Here is a tiny trained network, its code and every weight. The questions are about switching its units off for an input and a class, where a switched-off unit gives its printed mean instead of its output.

import numpy as np


def w(rows, s, z=0):
    codes = np.array(rows[::2]) - 128.0
    scale = np.full(codes.shape[1], s)
    scale[-1] = z or s
    return codes * scale


def f(y):
    return y / 2 * (1 + np.tanh(0.7978845608 * (y + 0.044715 * y**3)))


def log_softmax(a):
    a = a - a.max(-1, keepdims=True)
    return a - np.log(np.exp(a).sum(-1, keepdims=True))


def net(x, mask):
    res = np.array(x, float).reshape(1, 5) / 4 @ E
    y = f(res @ A[0][:, :-1].T + A[0][:, -1])
    res = res + np.where(mask, y, B[0][:, -1]) @ B[0][:, :-1]
    return log_softmax(res[-1] @ U[:, :-1].T + U[:, -1])


A, B = {}, {}
E = w([
[246,185,189,37,62],'x0',
[171,20,131,207,2],'x1',
[111,102,4,20,94],'x2',
[149,253,68,206,59],'x3',
[129,125,128,129,130],'x4',
],0.0044)
A[0] = w([
[181,141,175,96,109,132],'N1',
[143,223,70,189,80,38],'N2',
[128,152,216,190,147,51],'N3',
[57,109,85,211,181,67],'N4',
[163,80,126,148,83,51],'N5',
[101,226,149,60,229,37],'N6',
[127,110,12,33,85,34],'N7',
[137,173,100,146,156,52],'N8',
[174,59,111,166,77,47],'N9',
[174,159,191,60,82,71],'N10',
[88,129,54,57,76,75],'N11',
[140,126,134,113,114,3],'N12',
[103,69,167,81,146,15],'N13',
[123,58,168,151,5,45],'N14',
[134,218,81,176,76,51],'N15',
[140,156,110,145,123,19],'N16',
[117,96,143,107,133,4],'N17',
[120,155,228,165,140,135],'N18',
[134,162,237,206,158,23],'N19',
[87,102,89,168,156,12],'N20',
[91,91,74,184,168,7],'N21',
[130,20,200,60,167,51],'N22',
[194,161,188,62,67,5],'N23',
],0.011,0.0059)
B[0] = w([
[93,143,101,140,193,179],'N1',
[92,144,213,112,154,206],'N2',
[206,80,131,136,104,166],'N3',
[122,202,101,182,191,207],'N4',
[139,149,117,157,58,145],'N5',
[40,87,95,216,3,252],'N6',
[212,36,161,175,154,212],'N7',
[132,123,161,166,93,118],'N8',
[99,115,105,161,62,178],'N9',
[109,193,96,177,195,178],'N10',
[177,46,145,160,154,186],'N11',
[203,185,151,181,69,89],'N12',
[178,188,210,156,88,137],'N13',
[55,96,101,186,53,219],'N14',
[92,144,206,118,151,197],'N15',
[189,180,172,155,73,97],'N16',
[198,194,175,160,71,97],'N17',
[173,47,139,124,152,208],'N18',
[210,55,137,139,117,185],'N19',
[170,197,132,200,115,125],'N20',
[155,202,128,204,129,141],'N21',
[86,159,237,118,165,227],'N22',
[157,215,96,177,160,162],'N23',
],0.032,0.004)
U = w([
[211,67,131,173,175,116],'0',
[102,118,112,182,85,107],'1',
[163,182,83,195,210,123],'2',
[124,146,236,119,149,120],'3',
[136,110,118,138,176,251],'4',
[190,149,59,1,144,131],'5',
[247,228,121,64,70,89],'6',
[204,216,131,55,59,86],'7',
],0.0078,0.017)

Each question gives the input, the list of numbers given to net, and the class t.
The units are the neurons (one row each of A and B). Each row of codes is followed by its name. A weight is (code - 128) times the scale printed after its matrix; where a second scale follows, it is the last column's (A, B and U).
mask holds one flag per neuron, in row order. A switched-off neuron (its flag False) gives its mean, the last column of its row in B, instead of its output. The means were averaged over made-up inputs and are rounded, as every weight is.
A unit's drop is (log p(t) with every unit on - log p(t) with that unit switched off) / (log p(t) with every unit on - log p(t) with every unit switched off).
The circuit of an input: a set's keep is (log p(t) with only the set's units on - log p(t) with every unit switched off) / (log p(t) with every unit on - log p(t) with every unit switched off). Starting from the 12 units with the biggest drops (on a tie, the unit counted first), units are removed one at a time, each time the one whose removal leaves the highest keep (on an exact tie, the one counted first), for as long as the keep stays at least 0.8.
circuit, biggest first: the units of the circuit, biggest drop first
unit that matters most: the unit with the biggest drop
k most important neurons: the k neurons with the biggest drops, biggest first
drop when u is switched off: that unit's drop, to one decimal
input [3,8,4,-5,-2], class 1: circuit, biggest first : (N14)
input [6,-6,4,4,3], class 1: 3 most important neurons : (N6; N4; N18)
input [-5,-3,7,-3,-7], class 0: 2 most important neurons : (N7; N11)
input [8,-4,-7,1,5], class 2: 2 most important neurons : (N10; N23)
input [-6,5,-1,-6,-5], class 2: circuit, biggest first : (N4; N21)
input [-7,4,-7,5,-2], class 0: 3 most important neurons : (N19; N3; N18)
input [5,5,1,-6,2], class 3: 2 most important neurons : (N22; N6)
input [-5,1,-1,-2,-5], class 2: circuit, biggest first : (N4; N6; N21)
input [5,7,-1,-8,4], class 3: 3 most important neurons : (N22; N6; N13)
input [1,-4,-1,7,-3], class 3: 2 most important neurons : (N2; N15)
input [3,-6,3,6,1], class 1: 2 most important neurons : (N6; N22)
input [-5,1,-1,5,-2], class 2: 2 most important neurons : (N4; N22)
input [8,4,6,2,2], class 2: 2 most important neurons : (N23; N10)
input [-4,0,-7,5,5], class 0: circuit, biggest first : (N19)
input [5,-2,-4,5,-2], class 2: 4 most important neurons : (N10; N23; N22; N1)
input [3,-7,7,6,-1], class 0: 3 most important neurons : (N7; N11; N14)
input [4,-2,5,-5,-3], class 0: 4 most important neurons : (N7; N11; N2; N15)
input [4,6,0,8,6], class 3: 3 most important neurons : (N2; N15; N6)
input [-1,-8,1,-1,-2], class 1: drop when N6 is switched off : 0.8
input [0,6,1,-4,-4], class 1: unit that matters most : N14
input [-5,-2,-6,-3,2], class 0: drop when N19 is switched off : 0.3
input [4,3,4,6,-1], class 3: drop when N2 is switched off : 0.6
input [-3,-7,-4,4,-1], class 1: drop when N6 is switched off : 1.4
